Each row has a name. Each piece below is followed by the name of the row it came from. Each question is about the rows just above it.

[ 15 -32  -4 -25 -10   2  42  51 -29 -51 -28 -12  35  12 -12 -48 -59 -31
  -3 -27  12   6  32  13  -6 -29 -30 -43  20   4   5  11   9  -1   1  30
 -21  12  21  -7 -36] : Vevuk
[ 0 -2 -1  0  0  0  0  1  0  0  0  0  1  0  0 -1 -2 -1  1 -1  0  0  1  1
 -1  0  0 -1  0  0  0  1  1  0  1  0 -1  1  0  0 -1] : durad
[ 12  -2  -1   0   0   0   0   1   0   0  -1  -1   1   1   0  -1  -2  -1
   1  -1   0   5  27   0  -1   0   0  -1   0   0   0   1   1   0   2   1
 -20   0   0   0  -1] : ditok
[ 0 -2 -1  0  0  0  0  1  0  0 -1 -1  1  1  0 -1 -2 -1  1 -1  0  0  1  0
 -1  0  0 -1  0  0  0  1  1  0  1  1 -1  0  0  0 -1] : bibu
[ -1  46  12  -4  -1  13   1  -5  -4  -4   5   4  -6  -9  -4   4  24  17
 -17   7  18   6  -1  -7  16  -2  -3  18   1  -5   3  -4 -22   4 -12   0
  18  -5 -10  -7  19] : gez
[  7 -29  -5 -11  -4  -3  21  27 -13 -24 -15  -7  19   9  -5 -25 -36 -20
   3 -15   1   2  16   8  -7 -14 -14 -26   9   3   1   7  11  -2   4  15
 -15   7  13  -2 -23] : nozi
[ 12 -32  -5 -20  -8   0  35  43 -24 -41 -24 -10  30  12  -9 -40 -52 -28
  -1 -23   8   5  27  11  -7 -24 -24 -38  16   4   4  10  10  -1   2  25
 -20  10  19  -5 -32] : Pobig
[ 0  6  1  0  0  1 -1 -2  0  1  1  1 -2 -1  0  2  4  3 -2  2  1  0 -1 -1
  2  1  0  3  0 -1  0 -1 -2  0 -1 -1  3 -1 -1 -1  3] : pulo
[  1  92  25 -16  -5  28  11   1 -16 -20   4   5  -4 -18 -12  -3  39  31
 -38  10  43  14   6 -13  34 -12 -13  29   7 -10   8  -6 -46   8 -27   6
  35  -8 -18 -17  34] : ludo
[ 16 -31  -3 -29 -11   3  48  57 -33 -58 -32 -13  39  13 -14 -54 -64 -33
  -5 -30  16   8  36  13  -5 -34 -34 -47  23   4   6  12   8   0  -1  33
 -23  13  22  -9 -38] : gat
asked: [  1  92  25 -16  -5  28  11   1 -16 -20   4   5  -4 -18 -12  -3  39  31
 -38  10  43  14   6 -13  34 -12 -13  29   7 -10   8  -6 -46   8 -27   6
  35  -8 -18 -17  34]	ludo
Where do [ 0 -2 -1  0  0  0  0  1  0  0 -1 -1  1  1  0 -1 -2 -1  1 -1  0  0  1  0
 -1  0  0 -1  0  0  0  1  1  0  1  1 -1  0  0  0 -1] appear?	bibu
asked: [  7 -29  -5 -11  -4  -3  21  27 -13 -24 -15  -7  19   9  -5 -25 -36 -20
   3 -15   1   2  16   8  -7 -14 -14 -26   9   3   1   7  11  -2   4  15
 -15   7  13  -2 -23]	nozi
asked: [ 12  -2  -1   0   0   0   0   1   0   0  -1  -1   1   1   0  -1  -2  -1
   1  -1   0   5  27   0  -1   0   0  -1   0   0   0   1   1   0   2   1
 -20   0   0   0  -1]	ditok

[ 48 -30  25 -55] : Zigag
[-40 -30  25  56] : volu
[-83 -77  31 -28] : muv
[-40 -30  25 -55] : Bave
[ 10 -75 -22 -48] : pafiv
asked: [-40 -30  25 -55]	Bave
asked: [-83 -77  31 -28]	muv
[-40 -30  25  56] is in which row?	volu

[ 10  12  46  -6 -49   9  85  39 -24 -11] = zisu
[-10 -42  37  50  46  35 -23  45   9  19] = zafe
[ 47 -14 -11  56 -17  55  45  14 -34  53] = tafi
[ 21 -10   1 -61   0 -12  73  -5  59  -1] = romi
[ 17 -48  46  65  47  12  15  35   2  17] = nede
[ 28  71  21  -1 -56  15 -10 -29  34  12] = ravu
Where do [ 47 -14 -11  56 -17  55  45  14 -34  53] appear?	tafi
Where do [ 21 -10   1 -61   0 -12  73  -5  59  -1] appear?	romi

[ 78  16 -17 -11 -46  27  34  56 -59 -14  55  24 -51  -6  61   4 -72 -29
  52 -22  17  -6 -20  42 -30 -19  72] -> kav
[ 18 -33 -32 -62  -8  49  76 -31 -15 -68 -50  31  47  75  13 -50 -46  82
  63 -66  63  80 -48  49  -3  45 -57] -> neler
[ 78  16 -17 -11 -46  27  34  56 -59 -14  55  24 -51  -6  61   4 -72 -29
  52 -22  31  61  -6   1  19 -35  -8] -> Tir
[ 78  16 -17 -11 -46  27  34  56 -59 -14  55  24 -51  -6  61   4 -72 -29
  52 -22  17  -6 -20 -63 -30 -19  72] -> kat
The row with [ 78  16 -17 -11 -46  27  34  56 -59 -14  55  24 -51  -6  61   4 -72 -29
  52 -22  17  -6 -20 -63 -30 -19  72] is	kat
asked: [ 78  16 -17 -11 -46  27  34  56 -59 -14  55  24 -51  -6  61   4 -72 -29
  52 -22  17  -6 -20  42 -30 -19  72]	kav

[-49  77 -31 -41 -91] = furan
[ 30  28  43  65 -48] = zevit
[-43  83  -2 -39 -62] = pel
[-17 -24  21 -46  46] = Laro
[-17 -24  21 -26  52] = muk
[-19 -39  63  46  55] = tadab
[ -2 -39  63  46  55] = tuge
[ 66  64  59  93 -42] = bef
[-29 -37  28 -62  67] = zud
[-25  -3  47  42  24] = laz
asked: [-49  77 -31 -41 -91]	furan
Where do [ 30  28  43  65 -48] appear?	zevit
Where do [-19 -39  63  46  55] appear?	tadab

[-38 -47 -10 -17  55  13  12  61] : koma
[-42  12 -84 -55 -21  42  42 -24] : sezu
[ 34  19   6 -21 -56 -59 -61 -68] : nem
[ 33  18   7 -18 -51 -54 -56 -61] : tuke
[-55 -74  42  62 -54 -60 -57 -26] : Furup
[-24 -30  16  13 -32 -38 -32 -21] : mazus
[-44 -54 -15 -19  80  26  28  83] : darip
[ 53  35   3 -27 -59 -59 -63 -77] : loba
asked: [-55 -74  42  62 -54 -60 -57 -26]	Furup

[  5 -18  40  39 -88 -24  -5] = Ditiz
[-38 -17   8 -14 -11 -14  34] = Lom
[-12   2  21  18 -12 -15   6] = Siguf
[ -7   4  -2 -26  44  24  41] = gem
[-32  -4   8 -15  34  -6  41] = lused
[ 28   4 -37 -48  30  38   3] = Vere
asked: [ -7   4  -2 -26  44  24  41]	gem

[ 56  48  35  14  21  -8 -92  22   7   6 -81 -36] = Fiz
[ 16 -15 -27 -34 -57  39 -19 -27  -6 -29 -14  26] = Monos
[ 12   8  14 -10  23   8  -7  17  -8  -8  -6  -4] = kisig
[-10 -34 -32  -4 -40  55  57 -24  -1   2  56  59] = Pigu
[  4 -20 -19 -29 -27  53  42 -18 -14 -23  43  49] = Pifa
[-37 -41 -44  33 -45   2  42 -35  12  31  37  26] = pif
The row with [ 16 -15 -27 -34 -57  39 -19 -27  -6 -29 -14  26] is	Monos
Where do [ 12   8  14 -10  23   8  -7  17  -8  -8  -6  -4] appear?	kisig
asked: [ 56  48  35  14  21  -8 -92  22   7   6 -81 -36]	Fiz

